The rows lie along a hidden order. The number after each row says roughly how far along it the row is, from 0 to 20. A new part has a new order.
[  9 -28   8  16 -21  33 -16  -2  -5  -2  12   5 -29  19 -11  34  22  -7
  10   6  -7 -22  15  54 -14  -7 -18  18   6  -1  20   7  15  -5  -2  22
  14  18  11 -35  13  50 -22 -28 -15  46   5  33  -3  -2 -12 -23 -11  -6
  11   1  -9 -11 -35  64  13   6  -5  46  -5 -19  12  20  -5   1 -12  -6
  12  -2   9   4  50 -16  -8  -4   5 -16  23 -25] : 20
[ -5  47  -4  31   9  22   4  10 -31  -1 -17   6 -24  40 -10  39   3 -18
   7  15   7  39  -9  33 -20   6  -6 -18  14 -24 -14  -4 -25  33  33  19
  -3  -4  11 -49 -22  73   7  54  42  48  14  -3  18   7  -1 -68 -21 -15
  21  47  31 -17 -35  27  -6  36  39  -9   7  -5   5  10 -19  15  -3 -11
  54 -16  14  17 -25 -10 -18  -5 -23  20  -4  22] : 16
[ 11 -43  -7  70  -2  28 -40 -22  -5  10  20   5  -5   3  -3   0 -18  21
   3  32 -34 -35  10  37   9 -22 -12   2 -25  27   7   5  43   0   8 -23
 -17  14 -32  14  33  18   0 -36 -45 -11 -34   8   4  -5  24   6  39  11
 -18 -64 -26  21  28  -3  12  -4  -3  15 -11 -13   2  14 -12 -18  10 -15
 -45  44  32 -23  -9  -3   3 -13   4 -23  32 -64] : 16
[ 10  37  -5  22  -8 -18  13  -9 -11   3  10   5  11  -3  13 -48  -3  33
 -24  18  12  36 -25 -28 -20  -1  35  -9  23  12 -27 -15 -33  33  10 -22
 -26   7  -9  10   6  -1  16  13  22 -39   4 -13 -12  14  -5 -14  10   3
 -21 -21  23   5  20 -56 -46  26  -3 -35   0  20 -11 -13  45  -8  15  -5
 -32 -33   6 -15 -24  45  12  17 -12 -27 -21  25] : 0
[ 15  12  -3  -9 -38  -6  -4 -38  -6 -14 -19  52  23   5 -10 -34  22   8
 -31  20  11   7 -27 -15 -33   4  34  -1 -11  15 -16 -22 -24  23 -43  -9
 -13  -4 -12  12   7  54  -5  26 -29   4  13  44  -5  27   1  18  -8  -2
 -13 -25  -7  37  39 -24 -12   7 -16  25 -31  28 -24  -4  46  22  12   4
  37 -41   5 -22  33  -7   4  22  10 -93  10  39] : 2
[  16   10  -12   38  -37   -3  -11  -37   -5    5  -31   69   26    6
   -1  -19    8   23  -10   23    6    1  -12    3  -33  -11   39   16
  -10   32  -14  -21  -13   25  -26  -25  -11   -4  -17    4   17   25
   -9   26  -36  -13   19   27  -14   16    3   -6   10    9  -24  -37
   -7   33   67  -17   -5   -2    5   24  -26   21  -26   -6   41   14
   17    6  -11  -16   16  -19   32   16    9    7    1 -100   21   28] : 3
[ 11 -47   1   1 -34 -19   0  -9  28   2   4   9  32 -13   2  -2  14  24
  22  -2   1   5  16   2  -2 -16   5  38  16  21  18  -6  33 -19  -8 -14
   6  35   9  -7  19 -17 -37 -49 -19  -1   4   3 -29  -7 -25   2   5  11
  -5 -28  -6   4  -7  12 -20 -21 -31  33  -2  11  -4   0  22 -19  -4   8
 -70 -24   5  -5   6  28  17   9   7 -50  13 -43] : 12
[  6  -6   9   4  -8 -15  16  19   3  12  33 -38  -9 -12  16  -7  -5  22
  27  -8  14  26   1  -6   2  -8  -5   8  41   6  -1   2  -2   8  32   9
  -5  25  17 -22   3 -23   2 -29  42 -22   5 -26 -18 -11 -24 -19  -1   1
   3 -10  27 -30 -49   2 -36  10 -11 -23  26   3  17  -2   1 -27  -5  -3
 -68 -32  -1   1 -11  41  16   7  -9  41 -18 -10] : 10
[  2  28  10 -65  11 -13  15 -16   6   2 -36  28   8 -12   5 -33  10 -11
 -46 -21  18 -23  -7 -23  -9  17  26  15 -17  -3  -5  -5 -32   4 -61  14
  14 -41  -4  27 -21  -8   8  33 -15  -1  18  28  -1   8  -2  46 -18  -4
  -9  18 -18   7  36 -26  27 -27 -12  11 -18  15 -21 -16  30  35   4  21
  53  -1 -36   1  34 -13   3  11  14 -41  -4  67] : 0
[  4 -42  15 -84  -8 -16  27   3  27 -13  -1 -14   8 -12  -6 -10  33 -17
   9 -35  13 -18  16   3   4   9  -8  32  15 -13  30   1   5 -34  -7  31
  32   7  33 -19  -9 -21 -30 -21   7  27  21  32 -15  -3 -43  39 -27  -7
  15  19 -13 -12 -38  45   4 -30 -40  42  -2   2  -5   2   5   4 -20  21
  17 -23 -33  18  76 -20   6  20  23 -23  -3  15] : 9
[ -1  16  12 -75  -8 -28  19 -23   6 -14 -36  40  17  -9  -1 -44  23 -11
 -39 -21  19 -11 -15 -24 -10  19  23  12 -12  -2  -5 -12 -28  -4 -58  13
   9 -26   3  24 -14  -1   1  35 -21  -4  25  42  -2  13 -12  55 -21  -3
  -6  10 -15  20  32 -30  10 -23 -21  24 -22  23 -28 -10  42  25   3  20
  69  -8 -31   2  50 -23   4  19  13 -60  -6  62] : 0
[ 16 -55  24 -51 -36   5  11  -3  20 -14  53 -32 -14  -9 -13  -5  37  -4
  18  -9   4 -26   5  29  -3   1 -10  21  39   1  36   4   3 -15  -7  39
   8  35  32 -20  14  30 -34 -55  -9  46   3  57 -22   3 -50  36 -14 -13
   9 -19   1  -3 -59  67 -14  -6 -55  49   4  -8  -2  15  14  -9 -18   6
   4 -37 -14  -4 100 -11   9  34  27 -13   7 -27] : 11

New part:
[  1  -7  -4 -21  -1   1 -14   7   7   2   1  -2   6   2   2   2   4  -2
   2  17 -10  -4  -3   3  23  -4  -3   9   3   0   4   0   5  -4] : 8
[ -1  23   0  12   3   4  12  -2   0   5  16  -2  -3  -2  -2   1   8 -11
   0  15 -24 -41   5  -7 -44   0  18  32  -8  -5  -1  -3  -6  -1] : 12
[  1  41   6 -11   2   4   6 -11 -13   4   8  12   2  -6 -13  -1  -3 -19
  -5  24  19 -18  -6 -21 -59   5  32   4  -4   1   5  -4  -8 -10] : 13
[ -2  36   6  26   4   7  21  -9  -6   0  18  -4  -6  -6  -3  -1   7  -9
   1   6 -38 -72   8 -12 -60   3  28  44 -11  -5  -1  -2 -14   3] : 16
[ -3  43  12  16   3   8  11 -15 -18  -4  11   0  -6  -7  -5   0   0  -9
   0   5 -30 -73   5 -18 -65   4  28  32 -10  -4   2  -1 -18   5] : 18
[  -5   43   15   14    5    8   46  -14  -12  -14   15   -7   -3  -11
   -3   -1   10   -7    1   -2  -64 -100   15  -13  -79    2   26   38
  -15   -2    9   -1  -23   12] : 20
[  1 -37  -8  -3  -4  -1 -51  13   8   5 -10  -8  -3   8  12   3   0  14
   6   2  -8  23  -5  13  79  -8 -23   6   8  -2  -5   3  13   3] : 5
[  2 -30  -8 -24  -2  -1 -12  14  18   2  -4  -6   6   5   6   1   9   6
   3  11 -12  13  -2  14  54  -6 -18   2   6   3   3   1  11   1] : 6
[ -1  43   9   2   4   6  42 -10  -3  -2  17   1   2  -8 -11  -2   9 -15
  -2  14 -22 -58   6 -16 -81   5  32  25 -10   1   6  -4 -16  -2] : 16
[  0  14  -1  -5   1   2 -10   1  -2   4   8   2   1   0  -1   2   3  -9
   0  19  -9 -18  -2  -6 -16  -2  12  17  -2  -3   1  -2  -1  -4] : 10
[  2 -46 -12 -10  -2  -3  -9  19  28   4  -1 -11   3   7  10   1  14  11
   5   3 -19  26   3  23  65  -7 -27   6   6   1  -2   2  14   2] : 4
[  2 -45 -12 -12  -2  -4 -13  20  28   4  -2 -10   4   7   8   1  12  10
   4   4 -15  27   2  22  62  -7 -28   1   6   1  -2   2  14   1] : 4
[  3 -39 -10 -26  -2  -4   0  19  28   3  -2  -8   8   6   4   0  13   6
   3   9  -8  32   0  19  56  -6 -24  -3   6   5   3   1  14  -2] : 4
[  0  48  10  -3   3   6  17 -15 -14   1  11   8   0  -7 -13  -2  -2 -17
  -3  19   3 -37  -2 -22 -71   6  35  13  -7   0   5  -4 -14  -6] : 15
[ -4  38  10  32   4   8  11 -12 -14  -4  13  -5  -9  -6   0   0   4  -6
   2  -1 -49 -88   9 -14 -60   2  26  47 -12  -7  -2   0 -18   9] : 18
[ -1  15  -4  16   7   2  73   8  27   1  35 -14   2  -4  -1  -2  33 -12
   2  11 -72 -72  22   5 -66   1  13  60 -14  -3   1  -4 -12   3] : 12
[  0  -6  -4 -10  -1   2 -28   5   2   4   0  -2   1   3   5   3   0   1
   3  14 -12  -4  -4   1  29  -5  -3  15   2  -3   0   1   5  -1] : 8
[  1 -35  -8 -14  -3  -2 -36  14  13   4  -9  -6   1   7   9   2   2  10
   4   7  -4  26  -5  15  68  -7 -22  -1   8   1  -1   2  15   0] : 5
[ -2  20  -1  25   1   5 -43  -5 -14   8   4   1 -11   2   5   4  -6  -5
   2  10 -13 -34  -2 -10  -3  -2  14  30  -3 -10  -8   0  -3   1] : 11
[  4  44   6 -56   3   0  51  -7   3   0  13  17  19  -9 -24  -4   5 -31
  -8  40  36   7  -6 -22 -83   7  32 -19  -2  11  18  -8  -6 -21] : 12
[  0 -15  -6  -8  -1   1 -27   9   6   3   0  -6   0   4   8   3   4   4
   4  11 -23  -8  -2   6  39  -7  -8  19   2  -3  -1   1   6   2] : 8
[ -2  40   8  16   4   7  17 -11 -10   0  15   0  -4  -6  -6  -1   4 -11
   0   9 -25 -62   5 -16 -66   4  30  33 -10  -3   2  -2 -15   1] : 16
[  5 -56 -21 -28   3  -9  89  35  72   1  22 -21  18   4   1  -4  45   0
   2   8 -46  31  20  38  25  -5 -35  14   1   8   6  -3  14  -3] : 1
[ -1  20   0  16   0   4 -43  -5 -17   8   3   3  -9   1   2   3  -7  -5
   1  13  -4 -26  -4 -10  -5  -2  15  24  -2  -8  -6   0  -3  -1] : 11
[ -3  31   4  48   2   8 -32 -10 -19   7  10  -3 -16  -1   5   3  -4  -1
   3   1 -29 -60   3 -12 -34   0  23  46  -7 -12 -11   1 -11   6] : 14
[ -1 -48 -12  26  -3   0 -63  17  11   8  -8 -16 -12  12  22   5   3  23
   9  -9 -33   6   1  23 100 -11 -31  26   6  -9 -14   6  14  11] : 4
[ -3  43  11  10   5   7  43 -12  -7  -7  18  -3  -1  -9  -7  -2  10 -12
   0   6 -44 -81  11 -15 -81   4  30  35 -12  -1   7  -2 -20   5] : 19
[ -4  41  13  32   3   9  -6 -16 -24  -4   8  -3 -13  -6   1   1  -2  -3
   2  -2 -40 -85   6 -17 -55   2  28  39 -10  -7  -2   1 -18  10] : 19
[ -3  24   2  46   3   6 -24  -7 -12   6  12  -4 -15  -1   5   3   0  -2
   3   4 -32 -59   5 -10 -30  -1  21  49  -8 -12 -11   0 -10   6] : 13
[  0  36   4   7   4   5  25  -6  -1   3  18   0   0  -5  -8  -1   8 -15
  -1  15 -18 -47   6 -12 -65   4  28  30  -9  -2   2  -4 -11  -3] : 14
[ -1  24   2  25   1   5 -29  -7 -18   7   7   3 -10   0   2   3  -5  -5
   1  11 -11 -39  -1 -12 -21   0  20  31  -5  -9  -7  -1  -6   0] : 12
[ -2  41   9  24   2   8 -20 -15 -23   4   6   5 -10  -4  -4   1  -8  -8
   0   9  -6 -47  -4 -20 -47   3  30  26  -7  -7  -4  -1 -11   1] : 15
[ -4  38  10  31   4   9  14 -13 -14  -4  13  -6 -10  -7   0   0   4  -4
   2  -1 -51 -90  10 -13 -56   2  26  47 -12  -7   0   0 -19  10] : 19
[ -1  31   2  20   3   5   3  -6  -7   4  15   0  -6  -3  -3   1   4 -11
   0  12 -21 -47   3 -11 -51   2  22  36  -7  -6  -3  -2 -10  -1] : 13
[  1  -4  -5 -25   0   0  11   9  15   1   7  -3   9   1   0   1  11  -6
   1  19 -18  -9   1   4   6  -3  -2  13   0   1   6  -2   4  -4] : 9
[  3 -65 -22  21  -2  -6 -21  27  37  15   4 -14  -4  13  14   2  14  14
   5  -6  -8  60   3  29  86  -7 -37  14   7  -5 -16   2  22   0] : 0
[  2 -35 -11 -25   0  -2  21  20  33   0   5 -13  10   4   5   0  21   4
   4  10 -34   4   7  20  38  -6 -21   7   4   4   6   0   9   1] : 6
[ -1  -4  -4   8   0   3 -36   5  -4   5   2  -3  -5   4   8   4  -1   1
   4  11 -21 -21  -2   1  23  -5   2  25   0  -7  -4   1   2   2] : 9
